Rows and roughly how far along a hidden order each lies, from 0 to 12:
(in the rows, 128 means zero)
[138 180 133 154 118 113  79 112 123  91 131 131 143 168 158 118 102 134
 147 173  58 102  67 143 138 131  55 158 154 143 137 154 124 134 169 137
 130 133 139 119 111 110 121 161  57 143 122 132 172  79  72 128 166 137
 158 104 143 122 190 122  96 166 136 123 159 127 107  86 117 130 126 146
 141 148 105 197 164 103 117 142 145 110 140 179 118 100 183 169  80 170
 129 130  93 180  97  96 110 130 129 130  85 105 149 139 105 128 153 115
 140 104 143  94 155 145 130 152 182 143  43 116  92 130 158 112 157 116
  95 120 104 155 162 123 135 104 124 152 151 151  39 114 137 117 130 147
 124 195 182 146 160 146 116 169 163 143 219 133 146 120 146 154 140 118
 111 131 121  99 102 128 124  95  83 140 119  79  81 135 133 123 140  61
 149 141 108 134 121  72 161 130 143 146 120 131 160 157 118 188 122  68
 139 166 132 138] -> 2
[156 165 140 160 110 108  91 131 127 101 141 105 135 158 165 151 104 113
 153 164  77  94  98 161 151 128  65 150 124 148 123 161 125 142 168 144
 122 130 142 105 128  83 115 169  47 155 138 134 220  77  75 132 161 132
 113 119 149 106 170 133  79 139 130 146 155 154 116  80 113 127 131 153
 134 133 147 151 147 115 109 133 133 116 139 133 105  84 158 171  74 159
 131 118 119 149  98 102 126 142 105 115  87  90 106 157  83 140 137 117
 140 101 130 111 162 167 127 136 190  88  68 127  86 118 152 115 170 112
 148 146  66 150 163 103 156  95 183 142 155 132  57 102 133  97 138 142
 123 206 197 158 148 111 122 206 137 147 190 138 131 125 169 137 130 134
 127 134 123 127  95 124 122  82  87 135 113 121 113 135 132 121 136  50
 134 140 131 132 117 128 120 135 142 146 118 133 148 155 106 184 109  52
 120 170  98 168] -> 0
[164 183 146 139 102 138 102 142 127  68 137  82 143 163 255  98 130 102
 137 169  70 119  88 157 209 116  19 142 126 170 127 171 150 114 166 149
 104 116 128 103 111 105 116 151  71 147 120 133 188  88  87 141 164 127
 145  95 190 121 150 133 120 157 136 147 152 124 113  95 129 121 122 155
 131 143 135 177 129 106 113 133 136 111 133 131  92 100 166 179  64 138
 129 135  82  64  81 107 115 129 126 123  69  82 118 146 119 133 134 128
 136 116 134  93 158 141 129 161 201 127  71  90 110 140 156  98 189 118
 120 134  40 145 191 115 142  81  28 147 178 142  71  87 114 106 129 137
 123 191 170 150 217  77 135 188 143 139 193 141 126 120 158 149 123 130
 125 133 114 140  97 115 112  82 124 139 106  98  81 152 134  99 120  51
 130 154 111 153 119 100 129 126 131 138 108 120 150 154 109 213 105  80
 131 172 126 123] -> 12
[143 178 137 162 118 113 100 121 129  94 132 111 137 176 155 131  93 131
 139 168  54  96  80 151 144 130  49 158 138 144 135 171 127 139 174 145
 124 133 142 118 115 100 119 161  63 144 126 132 190  66  79 128 162 136
 146 106 154 118 197 125  91 158 136 130 156 138 117  86 115 126 133 152
 138 143 122 185 157 110 112 133 139 119 146 158 112  92 180 173  69 166
 132 131 110 173  94 104 113 138 112 115  95 103 131 150 102 134 151 106
 138 114 140  96 154 150 133 148 174 125  58 123  96 128 167 114 164 114
 111 119  80 143 175 109 141 102 153 151 167 152  56 105 135 117 137 144
 122 188 179 147 164 117 119 176 152 142 220 137 142 121 157 145 136 128
 124 130 118 108 100 126 121  84  79 135 115  87  89 141 130 113 135  70
 144 137 115 132 119  91 152 133 141 158 119 132 136 166 112 182 118  67
 144 164 127 150] -> 1
[121 152 147 149 122 112  62 127 131 122 118 188 149 163 145 113 109 113
 148 167  90 127  62 135 129 127  68 171 139 121 126 132 124 129 157 152
 130 138 140 115 117  99  98 145  54 138 120 131 138 103  83 141 137 121
 153 110 126 133 157  97  93 165 128 115 150 135 108 117  76 129 122 129
 137 147  75 188 154 111 114 149 156 115 134 173 104 107 177 170  97 155
 136 132  85 197 107 117  97 135 120 114  97 127 124 152 103 122 141 115
 137  95 136 111 158 148 127 123 181 177  85 105  97 136 135 119 145 123
 114 139 132 165 146 116 139 106 120 144 163 155  10 120 141 126 128 157
 129 169 189 150 155 127 120 130 179 132 204 130 137 114 150 126 151 119
 126 144 134 108  93 131 133  89  64 138 144  63  77 138 126 143 154  58
 159 141  94 124 128  87 140 127 144 159 115 138 146 126 109 179 121  44
 122 166 152 153] -> 7
[152 155 152 141 123 121  87 137 126  96 140 106 165 160 218  97 130  70
 149 177 109 138  65 160 173 105  64 131 118 124 128 161 120  87 138 144
 113 130 126 100 128  96 112 156  44 140 114 139 207 110  71 148 162 110
 148 118 153 119 162 128 112 164 127 152 145 138 122 110 100 124 112 142
 123 150  97 185 130 108 111 132 141 107 112 139 112  91 170 192  95 149
 113 136  60 100  95 106 110 136 119 119  79  78 103 152 103 125 121 143
 142  74 136  92 152 147 128 146 192 143 111  82 102 152 140 118 167 119
 118 172  67 144 168 112 132 108  55 137 190 141  43 101 128  94 126 146
 144 190 164 154 176  76 128 139 156 133 189 141 131 111 157 140 136 137
 131 146 122 142  89 125 128 100  94 151 125  91  78 136 140 132 130  60
 151 145  99 123 127  94 116 135 137 154 109 133 155 128 110 179 104  64
 122 161 162 144] -> 5
[144 188 106 168 108 115 100  91 109  96 160 129 125 143 135 117 117 135
 149 183  48  80  78 137 156 143  73 169 145 148 130 157 110 130 158 122
 148 125 151 102 123 107 135 151  41 154 126 138 161  90  84 123 186 162
 161 116 144 119 190 131 108 192 139 122 155 109  96  77 120 137 118 149
 147 147 114 180 170  99 119 140 140  80 134 199  97 108 185 154  86 180
 121 125  95 160 106  92 112 126 119 151  82  99 182 131 104 126 153 126
 147 112 128  88 150 144 118 160 189 114  52 100  96 119 149 105 140 127
  90 101 103 162 151 131 112 107  97 158 158 170  46 124 137 116 116 147
 122 208 179 141 128 198 110 188 171 155 213 134 157 126 128 162 142 111
  89 130 122 104  91 135 119 101 103 150 103  68 133 130 143 135 150  89
 155 157 118 133 117  69 170 122 140 115 117 123 161 156 122 189 125  53
 130 151 121 127] -> 1
[149 145 147 157 125 114  81 122 126  89 147 109 149 130 168 125 114  85
 159 176 125 118  77 159 149 128  62 142  92  84 120 165 114 129 153 139
 125 132 141 107 146  70 114 159  49 155 130 143 223  90  67 138 137 117
 134 149 146 113 172 128  87 157 119 165 148 138 130 100 100 118 113 149
 133 146 104 156 154 118  99 129 143 108 127 144  96  91 174 207  97 165
 127 125  91 134  89 101 110 164  85 100  83  96  92 174 103 126 123 125
 143  75 122 106 156 166 124 122 179 105 105 113  93 130 140 118 169 126
 141 165  80 142 146 118 130 102 136 130 208 126  64 104 135  99 127 138
 138 190 169 155 133  98 125 179 159 139 183 142 135 110 170 132 136 142
 136 155 117 137  95 128 138  99  92 141 123 110 109 135 142 147 138  55
 148 148 116 111 126  99 110 140 140 183 115 134 153 120 109 165 117  54
 117 142 142 161] -> 1

[128 119  76  79  83 131 124 143  74 135 170 121  98  99 122 131 149 209
 140 166 157 138 151 124 126 135 193 209 136 130 113 123 146 148 101 160
 156 115 135 178 125 113 128 120 138  93 141 114 138 107  90 117 110 142
 120 137  89 148 142 117 126 181  74 141  53 166 104  86  94 121 173 129
  93 144 121 109] -> 3
[115 135  88 125 128 124 122 146  10 156 152 125 110 111 129 121 144 159
 143 151 122 171  28 173 126 133 176 137 117 123 162 113 127 182 114 102
 177 112 132 189 122 119 123 122 135 150 133  59 105 102 144 141 114 131
 126 133 102 113 107  81 120 119 168  72 141 194 112 170 116 139 138 147
 138  59 160 117] -> 9
[134 125 130  29 160 110 123 126  96 115 143 116  73 120 163 134  64 177
 157 148  94  85  56 108 117 126  76 100 128 136 175  67 133 166 140  28
 191 132  81 143 145 162 138 121 160 225 127  96 168 101 213 161 139  93
 129 127 121 113 108 146  87  48 234 205 132  82 125  52 124 142 104 115
 162  97 129 146] -> 1
[120 139 142 176 122 122  89 106 133 145 129 114  86 129 114 114 107  66
 122 109 139 130 151 112 128 126 113 106 163 124 129 173 117  93 113  82
 106 133 121 131 129 150 125 136 126 142 112 112 103 130 128 127 144 132
 130 121 137 130 143 112 138 102 100 114 166 110 164  88 145 143 113 132
 150 158 124 136] -> 5
[111 128 133 101 158 109 170 116 115 108 139 129  97 120 120 129  67  89
 160 133 109 116   1 129 135 119 144 131 133 122 184 131 131 176 137  79
 161 135 106 110 134 154 130 124 163 153 126 143  75 135 222 173 163 135
 131 125 126 112 155 157  85  55 232 111 185 231 138 160 116 143 117 134
 151  13 113 141] -> 4
[118 124  96 116 114 133 157 131  47 135 143 122  98 159 112  88 120 131
 131 126 145 150  94 159 134 113 181 197 125 128 210 112 137 200 100 148
 145 115 109 171 116 138 127 125 136 108 130 120  86 151 144 119 104 165
 125 140  94 116 111 109 112 160 143  60 153 148 109 160 116 124 136 142
  90  79 189 114] -> 12
[117 144 129 101 140 117 106 109  29 159 173 107  34 151  78 116 109 143
 134 133 180 155  39 129 131 113 137 176 154 121 197 109 105 181  89 115
 182 115 127 193 124 148 125 138 157 138 111  81  54 207 181 138  95 133
 123 139 118  89  89 105 116  91 142 114 213 184 131  39 151 148 102 110
 119  45 214 133] -> 4
[136 131 161  73 154 111 149 117 155 121 121 137 110 124 137 145  80 120
 144 137 110  90  52  98 126 120  70  97 118 128 150  93 123 135 145  90
 151 142 118 103 142 136 134 127 147 162 120 183 136 143 186 146 141 107
 130 122 138 137 131 176 107  63 172 201 139 124 138  41 134 138 103 105
 138 118 114 150] -> 0
[120 123 127  73 138 110 157 120 113 115 128 135  96 123 157 120  51 135
 159 135  71  92   6 112 128 118 117 118 130 128 186  96 144 165 150  43
 154 135  85 121 140 157 135 119 158 191 129 125 132 104 209 156 167 128
 132 122 116 140 152 163  85  63 226 144 152 149 137 114 106 141 117 136
 145  91 105 140] -> 4
[120 133 142 105 166 113 157 115 128 126 136 120 104 126 118 125  73 100
 147 129 118 117  34 122 133 115 106 119 122 124 168 121 125 164 131  79
 159 132 184 124 133 154 129 126 151 144 119 135  67 149 197 160 146 129
 129 128 139 116 130 138  94  68 191 115 167 209 138 115 129 142 113 127
 148  53 137 140] -> 4
[122 119  94  82 106 119 107 111 154 118 166  96  40 106 135 104  95 165
 157 142 123 104 147  99 125 127 154 154 163 135 130 160 151 137 116  25
 141 126  89 165 136 162 132 121 151 152 129 106 119  99 155 139 162 143
 125 121 101 135 162 105 102 116 162 125  67 114 149 106  98 135 155 151
 158 136  91 123] -> 5
[135 126 129  61 132 118 122 135  75 125 127 135 113 122 163 143 104 176
 141 148  94 100  71 122 121 132 100 106 120 132 149  68 133 146 146  98
 171 129 107 137 138 129 135 121 135 188 127  94 188  95 170 140 125  98
 129 126 120 125 109 153 116  90 181 186 124 109 121  64 125 135 115 113
 130 131 129 139] -> 2
[127 126 122 104 133 123 130 138  80 127 124 130 136 120 154 138 118 139
 137 150  94 122  68 143 124 132 121  97 117 129 154  93 131 147 141 107
 158 128 115 139 133 136 131 121 133 176 131  98 159 103 146 142 133 106
 130 126 125 122 118 139 115 101 182 146 146 120 119 133 122 132 114 131
 134 116 133 131] -> 6
[136 119 175 105 178 132 162  92 255  93 134 122  95 172  98 105  79 139
 129 104 175  87 204  82 134 102  65 137 128 137 132 157 122 161 114 115
 104 138 108  86 130 124 134 140 154  83 119 209  55 223 184 140 123 142
 124 139 126  92 115 130 104 102 147 141 111  85 137 131 151 112 116 111
 148  36 134 144] -> 5
[127 136 104 139 131 128 116 148  57 158 131 106 135 119 137 117 147 155
 122 134 104 158 109 167 124 129 133 121 115 128 143 115 124 145 116 108
 159 115 132 175 121 144 124 126 115 147 128  74 123  88 114 126 104 127
 128 130 116 136 103  85 132 141 128  88 119 133 118 167 129 134 131 144
 131 138 152 116] -> 10
[115 117  84 111  85 124  87 119  73 124 150 122  51 128 141 102  91 159
 141 129 121 114 121 113 124 136 186 166 180 132 157 137 146 135 124  65
 126 124  82 166 133 148 133 121 150 193 134  82 162  94 152 130 153 138
 129 126 100 115 144 129 118 120 162 121 139  58 138 112 106 135 134 145
 130 144 136 122] -> 7
[138 134 108  79 141 130 141 146  78 158 151  99 127 119 127 122 149 207
 126 153 116 157 128 156 123 121 135 138  95 132 136  89 123 166 103 131
 179 113 142 182 123 132 125 128 120 111 127 100 112 125 109 121  87 131
 121 138 108 139  91  86 121 153 113 132  73 162 105  88 129 130 142 126
 118 131 162 114] -> 7
[108 144 121 143 131 119  82 116  72 150 173 105  85  94  91 155 153  63
 141 145 176 174  72 124 131 144 174 143 159 115 104 176 104 122 108 115
 171 120 151 158 128 136 121 134 151 128 122  62  67 169 148 152 127 119
 124 128 134  93 137 106 135 100 119 102 178 240 138 104 136 150 132 120
 155  34 146 130] -> 1
[121 120 117 137  98 139 123 107 129 116 158 135  70 163  85  96 117 162
 119 115 200 123 188 108 135 118 169 215 165 128 149 155 133 150  97 172
 102 124 113 151 120 118 129 135 142  77 126 158  88 201 123 107 109 166
 123 140 111 104 133 121 128 164  84  94 141 107 127 109 130 119 139 123
  86 101 171 120] -> 8
[127 133 104 152 127 138  70 135 108 161 143  80 107 121 133 100 165 157
 118 127 122 157 210 154 121 132 125 104 135 136 105 154 121 120 100  74
 134 114 128 186 119 152 124 133 111 156 125  57 128  86  87 119 116 129
 125 132 121 121  98  54 143 156  99  91  93  63 130 163 136 130 141 151
 161 149 153 114] -> 12
[145 127 137  25 171 110 154 136 116 126 127 121 111 121 169 137  80 191
 152 160  71  91  51 121 118 117  50  85  92 136 176  54 131 189 143  52
 197 131 100 136 141 148 137 119 146 204 125 111 163  98 198 159 127  95
 128 128 121 137 100 146  87  61 220 199 102 118 119  56 127 137 110 115
 155 100 125 142] -> 2
[128 123 118  77 145 131 169 120 122 121 166 118  91 143  90 114 120 198
 135 143 185 134 143 121 135 112 153 205 120 128 150 131 129 196  97 168
 156 122 129 146 120 121 127 131 154  51 130 167  55 204 143 130  95 156
 119 145 106 113 124 112 108 143 119 111  92 209 111 125 122 117 146 119
 104  41 160 122] -> 5
[140 137 126  96 153 125  78 139 105 164 142  85 115 113 143 130 154 172
 124 141 117 144 175 145 115 133  77  72 120 137 102 115 113 126 114  70
 173 118 132 172 129 146 127 133 116 172 121  55 149  94 114 130 106  99
 124 132 132 119  80  71 131 118 131 156  83  80 124  77 145 138 123 127
 164 147 147 127] -> 6
[119 144 133 183  97 121  71 111  83 164 129 123  82 141 104 112 119  75
 112 109 145 143 114 125 128 127 128 123 175 121 150 146 113  86 112 112
 108 124 120 155 126 149 123 136 116 160 108  89 124 128 112 105 132 135
 131 122 128 138 130 117 152 120  77 117 201  96 153  50 153 151  99 127
 119 205 157 129] -> 6
[134 119 102  82 106 135 147 137  71 123 141 138 115 148 115 127 146 209
 123 141 163 127 146 125 130 124 153 194 119 129 146  94 140 161 117 204
 139 119 126 153 124  95 131 126 134  79 134 147 147 154 109 111  85 142
 123 141 103 125 111 140 123 176  92 144  99 139  96 101 118 113 144 113
  78 125 162 116] -> 5
[113 141 149 142 169 121 162 116 133 130 138 126 140 123  95 141 120  59
 135 122 155 156  36 135 136 118 130 119 111 115 144 151 109 150 120 139
 151 131 150 113 125 139 121 134 142  95 120 138  28 193 174 159 134 135
 128 129 140 112 137 124 115  85 158  98 185 255 137 169 137 139 119 127
 147  11 138 138] -> 5
